Below are the code and all the weights of a small trained network. Each question names an input and a class and asks about switching units off, where a switched-off unit gives its printed mean instead of its output.

import numpy as np


def w(rows, s, z=0):
    codes = np.array(rows[::2]) - 128.0
    scale = np.full(codes.shape[1], s)
    scale[-1] = z or s
    return codes * scale


def norm(h):
    return h / np.sqrt((h * h).mean(-1, keepdims=True) + 1e-5)


def f(y):
    return y / 2 * (1 + np.tanh(0.7978845608 * (y + 0.044715 * y**3)))


def log_softmax(a):
    a = a - a.max(-1, keepdims=True)
    return a - np.log(np.exp(a).sum(-1, keepdims=True))


def net(x, mask):
    res = np.array(x, float).reshape(1, 8) / 4 @ E
    u = 0
    for l in range(3):
        y = f(norm(res) @ A[l][:, :-1].T + A[l][:, -1])
        res = res + np.where(mask[u : u + 13], y, B[l][:, -1]) @ B[l][:, :-1]
        u += 13
    return log_softmax(norm(res)[-1] @ U[:, :-1].T + U[:, -1])


A, B = {}, {}
E = w([
[126,126,130,119,126,128,128],'x0',
[127,129,130,131,129,128,128],'x1',
[34,129,114,129,161,235,93],'x2',
[154,198,151,59,244,134,241],'x3',
[131,132,126,128,129,129,126],'x4',
[213,64,229,130,155,191,98],'x5',
[128,125,125,122,124,129,131],'x6',
[129,134,129,139,135,128,124],'x7',
],0.011)
A[0] = w([
[159,130,190,161,124,192,95,133],'L0N1',
[73,165,123,82,216,242,188,2],'L0N2',
[30,100,119,145,94,220,53,127],'L0N3',
[134,195,130,240,190,98,89,111],'L0N4',
[183,130,189,118,87,216,74,59],'L0N5',
[202,159,134,87,180,80,202,135],'L0N6',
[193,92,121,104,28,48,86,167],'L0N7',
[43,101,217,135,142,52,142,126],'L0N8',
[169,151,134,134,173,72,195,122],'L0N9',
[165,108,113,186,97,86,97,136],'L0N10',
[140,71,86,93,121,124,185,112],'L0N11',
[132,92,129,89,138,147,56,66],'L0N12',
[250,51,231,128,149,232,102,213],'L0N13',
],0.014,0.0065)
B[0] = w([
[195,79,91,147,163,109,150,174],'L0N1',
[91,67,161,199,171,103,164,195],'L0N2',
[146,192,93,86,43,178,117,216],'L0N3',
[121,121,123,130,101,137,179,132],'L0N4',
[191,57,40,180,147,121,159,172],'L0N5',
[160,196,115,52,114,106,132,204],'L0N6',
[88,97,145,147,186,135,173,201],'L0N7',
[128,104,119,125,100,127,150,129],'L0N8',
[165,71,70,116,65,148,125,181],'L0N9',
[106,110,149,150,154,109,143,168],'L0N10',
[149,112,108,159,88,122,165,134],'L0N11',
[156,82,73,149,129,152,141,144],'L0N12',
[149,137,253,126,122,144,8,254],'L0N13',
],0.027,0.017)
A[1] = w([
[133,151,173,153,180,115,87,63],'L1N1',
[55,127,146,131,190,163,218,100],'L1N2',
[67,60,202,177,177,145,138,55],'L1N3',
[123,137,92,122,188,129,105,7],'L1N4',
[73,74,184,184,245,109,128,49],'L1N5',
[3,92,130,159,216,144,216,52],'L1N6',
[127,88,176,139,164,146,95,10],'L1N7',
[137,152,100,131,185,163,94,2],'L1N8',
[125,175,140,119,181,193,39,6],'L1N9',
[182,74,116,111,208,129,148,41],'L1N10',
[83,116,118,203,177,70,161,67],'L1N11',
[169,177,142,139,138,147,155,86],'L1N12',
[42,112,111,161,152,120,196,44],'L1N13',
],0.016,0.0028)
B[1] = w([
[23,133,128,103,87,134,157,174],'L1N1',
[153,41,111,142,80,81,73,202],'L1N2',
[110,114,120,105,181,175,240,234],'L1N3',
[180,140,157,136,109,158,150,118],'L1N4',
[65,157,122,174,198,167,190,248],'L1N5',
[179,98,110,134,66,5,62,243],'L1N6',
[102,174,80,158,157,149,172,187],'L1N7',
[134,114,102,141,156,90,118,124],'L1N8',
[203,112,96,148,131,56,173,171],'L1N9',
[57,175,165,171,72,134,134,165],'L1N10',
[172,115,101,97,80,107,37,195],'L1N11',
[45,77,95,95,136,120,69,131],'L1N12',
[140,109,161,118,31,27,113,196],'L1N13',
],0.027,0.014)
A[2] = w([
[40,230,121,139,112,170,123,52],'L2N1',
[117,151,156,90,130,124,191,180],'L2N2',
[150,154,171,103,100,163,56,111],'L2N3',
[21,131,190,184,241,197,204,63],'L2N4',
[76,138,39,149,134,159,166,54],'L2N5',
[151,161,92,94,93,121,58,35],'L2N6',
[157,127,81,110,171,116,155,22],'L2N7',
[92,133,4,77,204,86,212,1],'L2N8',
[114,123,172,124,123,165,23,8],'L2N9',
[226,200,163,127,180,117,135,109],'L2N10',
[69,177,72,87,117,160,196,139],'L2N11',
[98,208,193,55,179,84,41,54],'L2N12',
[94,79,138,151,203,90,158,100],'L2N13',
],0.02,0.0028)
B[2] = w([
[92,172,128,151,80,164,88,174],'L2N1',
[198,97,116,133,180,148,99,157],'L2N2',
[63,90,48,105,175,125,150,203],'L2N3',
[122,77,254,175,147,197,180,248],'L2N4',
[86,148,173,128,140,119,89,174],'L2N5',
[125,118,167,187,198,118,125,216],'L2N6',
[135,136,133,134,137,142,153,133],'L2N7',
[221,149,120,80,142,150,224,184],'L2N8',
[156,137,77,109,120,152,188,173],'L2N9',
[38,161,115,108,115,116,131,181],'L2N10',
[130,204,142,138,67,101,145,207],'L2N11',
[112,144,179,75,156,95,75,161],'L2N12',
[159,147,190,121,94,175,56,196],'L2N13',
],0.041,0.014)
U = w([
[151,79,121,167,67,13,108,205],'0',
[123,97,224,172,167,179,136,254],'1',
[230,200,85,84,130,96,196,51],'2',
[79,162,128,38,206,83,84,73],'3',
[79,241,98,172,70,149,81,94],'4',
[181,85,7,174,166,191,101,22],'5',
],0.017,0.002)

Each question gives the input, the list of numbers given to net, and the class t.
The units are the neurons (one row each of A and B). Each row of codes is followed by its name. A weight is (code - 128) times the scale printed after its matrix; where a second scale follows, it is the last column's (A, B and U).
mask holds one flag per neuron, layer by layer. A switched-off neuron (its flag False) gives its mean, the last column of its row in B, instead of its output. The means were averaged over made-up inputs and are rounded, as every weight is.
A unit's drop is (log p(t) with every unit on - log p(t) with that unit switched off) / (log p(t) with every unit on - log p(t) with every unit switched off).
most important unit: the unit with the biggest drop
top k neurons: the k neurons with the biggest drops, biggest first
k most important neurons of layer l: the k neurons of layer l with the biggest drops, biggest first
drop when u is switched off: that unit's drop, to one decimal
input [-5,6,4,-7,6,5,-1,-7], class 5: top neuron : (L0N3)
input [6,7,6,-7,3,0,1,-2], class 4: 2 most important neurons of layer 1 : (L1N6; L1N2)
input [7,3,0,6,8,-8,0,2], class 2: top 4 neurons : (L0N13; L0N6; L0N7; L0N9)
input [-5,-6,0,6,1,-5,-4,-3], class 2: top 2 neurons : (L0N13; L0N6)
input [0,5,1,-7,-3,6,-2,3], class 5: top 4 neurons : (L0N3; L0N2; L1N5; L2N4)
input [5,0,3,-7,3,1,-4,-8], class 5: top 3 neurons : (L0N3; L1N5; L1N3)
input [-5,7,2,1,7,0,-3,-8], class 0: top 2 neurons : (L0N13; L1N6)
input [3,1,2,-5,0,0,-4,-7], class 4: top 2 neurons : (L0N13; L0N3)
input [-6,-6,-3,-2,5,-1,-8,0], class 0: top 2 neurons : (L0N13; L1N6)
input [-6,2,1,-2,-6,0,-6,-6], class 4: top 2 neurons : (L0N3; L0N13)
input [-8,-4,-8,-1,-4,0,-1,-8], class 0: top 2 neurons : (L0N13; L0N7)
input [-8,-1,0,4,0,3,7,-3], class 3: top 2 neurons : (L0N6; L0N7)
input [-4,6,1,-1,-8,5,-5,7], class 5: top 4 neurons : (L0N5; L0N2; L0N7; L2N4)
input [8,2,-1,1,0,-5,-4,-1], class 2: top 2 neurons : (L0N13; L0N3)
input [-3,4,-1,-4,5,0,3,0], class 0: 2 most important neurons of layer 0 : (L0N13; L0N7)
input [-2,7,4,8,1,-1,2,-8], class 0: 2 most important neurons of layer 0 : (L0N13; L0N2)
input [7,8,4,8,4,-1,5,2], class 0: top 2 neurons : (L0N13; L0N2)
input [0,7,1,4,3,-3,-4,0], class 0: top 3 neurons : (L0N13; L0N2; L0N3)
input [5,-5,-8,3,5,2,5,2], class 3: most important unit : L0N6
input [-1,-7,3,-6,1,-2,-1,0], class 4: most important unit : L0N3
input [-2,-7,-7,2,5,-1,-5,1], class 2: drop when L0N13 is switched off : 1.4
input [7,1,5,7,3,-7,3,7], class 0: drop when L0N13 is switched off : 1.2
input [-6,-2,2,-2,-3,-6,6,0], class 4: drop when L0N13 is switched off : 0.9
input [-8,-7,-5,8,2,-8,-2,-6], class 2: drop when L0N13 is switched off : 1.9
